Here is a tiny trained network, its code and every weight. The questions are about switching its units off for an input and a class, where a switched-off unit gives its printed mean instead of its output.

import numpy as np


def w(rows, s, z=0):
    codes = np.array(rows[::2]) - 128.0
    scale = np.full(codes.shape[1], s)
    scale[-1] = z or s
    return codes * scale


def norm(h):
    return h / np.sqrt((h * h).mean(-1, keepdims=True) + 1e-5)


def f(y):
    return np.maximum(y, 0)


def log_softmax(a):
    a = a - a.max(-1, keepdims=True)
    return a - np.log(np.exp(a).sum(-1, keepdims=True))


def net(x, mask):
    res = np.array(x, float).reshape(1, 5) / 4 @ E
    u = 0
    for l in range(2):
        y = f(norm(res) @ A[l][:, :-1].T + A[l][:, -1])
        res = res + np.where(mask[u : u + 3], y, B[l][:, -1]) @ B[l][:, :-1]
        u += 3
    return log_softmax(norm(res)[-1] @ U[:, :-1].T + U[:, -1])


A, B = {}, {}
E = w([
[148,119,162,2],'x0',
[206,84,109,134],'x1',
[130,128,129,128],'x2',
[69,174,81,131],'x3',
[129,129,128,128],'x4',
],0.0077)
A[0] = w([
[182,189,86,164,202],'L0N0',
[174,174,74,21,3],'L0N1',
[146,157,127,9,150],'L0N2',
],0.013,0.0065)
B[0] = w([
[128,109,148,69,222],'L0N0',
[16,39,148,254,181],'L0N1',
[183,217,165,134,254],'L0N2',
],0.011,0.0079)
A[1] = w([
[149,42,37,109,168],'L1N0',
[89,84,190,159,254],'L1N1',
[92,101,10,97,147],'L1N2',
],0.012,0.0071)
B[1] = w([
[121,165,161,250,185],'L1N0',
[116,74,90,80,254],'L1N1',
[193,202,61,111,173],'L1N2',
],0.016,0.0099)
U = w([
[49,8,131,96,254],'0',
[167,26,135,228,103],'1',
[71,169,6,82,91],'2',
[163,208,74,214,96],'3',
[157,185,192,42,115],'4',
[235,54,189,107,72],'5',
[15,229,160,111,84],'6',
],0.022,0.0061)

Each question gives the input, the list of numbers given to net, and the class t.
The units are the neurons (one row each of A and B). Each row of codes is followed by its name. A weight is (code - 128) times the scale printed after its matrix; where a second scale follows, it is the last column's (A, B and U).
mask holds one flag per neuron, layer by layer. A switched-off neuron (its flag False) gives its mean, the last column of its row in B, instead of its output. The means were averaged over made-up inputs and are rounded, as every weight is.
A unit's drop is (log p(t) with every unit on - log p(t) with that unit switched off) / (log p(t) with every unit on - log p(t) with every unit switched off).
The circuit of an input: a set's keep is (log p(t) with only the set's units on - log p(t) with every unit switched off) / (log p(t) with every unit on - log p(t) with every unit switched off). Starting from all 6 units, units are removed one at a time, each time the one whose removal leaves the highest keep (on an exact tie, the one counted first), for as long as the keep stays at least 0.8.
units of the circuit, in order: the units of the circuit, biggest drop first
top k neurons in layer l: the k neurons of layer l with the biggest drops, biggest first
drop when u is switched off: that unit's drop, to one decimal
input [3,0,-3,-7,-1], class 4: units of the circuit, in order : [L0N1 L0N2]
input [-1,-7,-3,7,-4], class 2: units of the circuit, in order : [L0N2 L1N2]
input [-1,-5,-7,8,-5], class 2: units of the circuit, in order : [L0N2 L1N2]
input [3,-1,8,7,7], class 6: units of the circuit, in order : [L1N2]
input [-1,3,-2,-7,7], class 1: units of the circuit, in order : [L0N2 L1N0]
input [7,0,4,5,-2], class 6: units of the circuit, in order : [L0N2 L0N1]
input [0,8,8,1,-6], class 3: top 2 neurons in layer 0 : [L0N2 L0N1]
input [7,0,-6,7,-8], class 6: top 2 neurons in layer 0 : [L0N2 L0N1]
input [6,3,3,6,-3], class 0: top 2 neurons in layer 1 : [L1N1 L1N0]
input [0,-7,6,6,8], class 2: top 2 neurons in layer 1 : [L1N0 L1N2]
input [2,-2,3,-8,-5], class 4: top 2 neurons in layer 1 : [L1N0 L1N1]
input [-3,-1,-1,-5,-2], class 0: drop when L0N2 is switched off : 0.7
input [-7,-6,5,1,1], class 2: drop when L1N1 is switched off : -0.1
input [4,6,0,8,-5], class 0: drop when L0N0 is switched off : 0.0
input [8,7,-5,7,-4], class 0: units of the circuit, in order : [L0N1]
input [-1,-6,6,1,-2], class 2: units of the circuit, in order : [L0N2 L0N1]
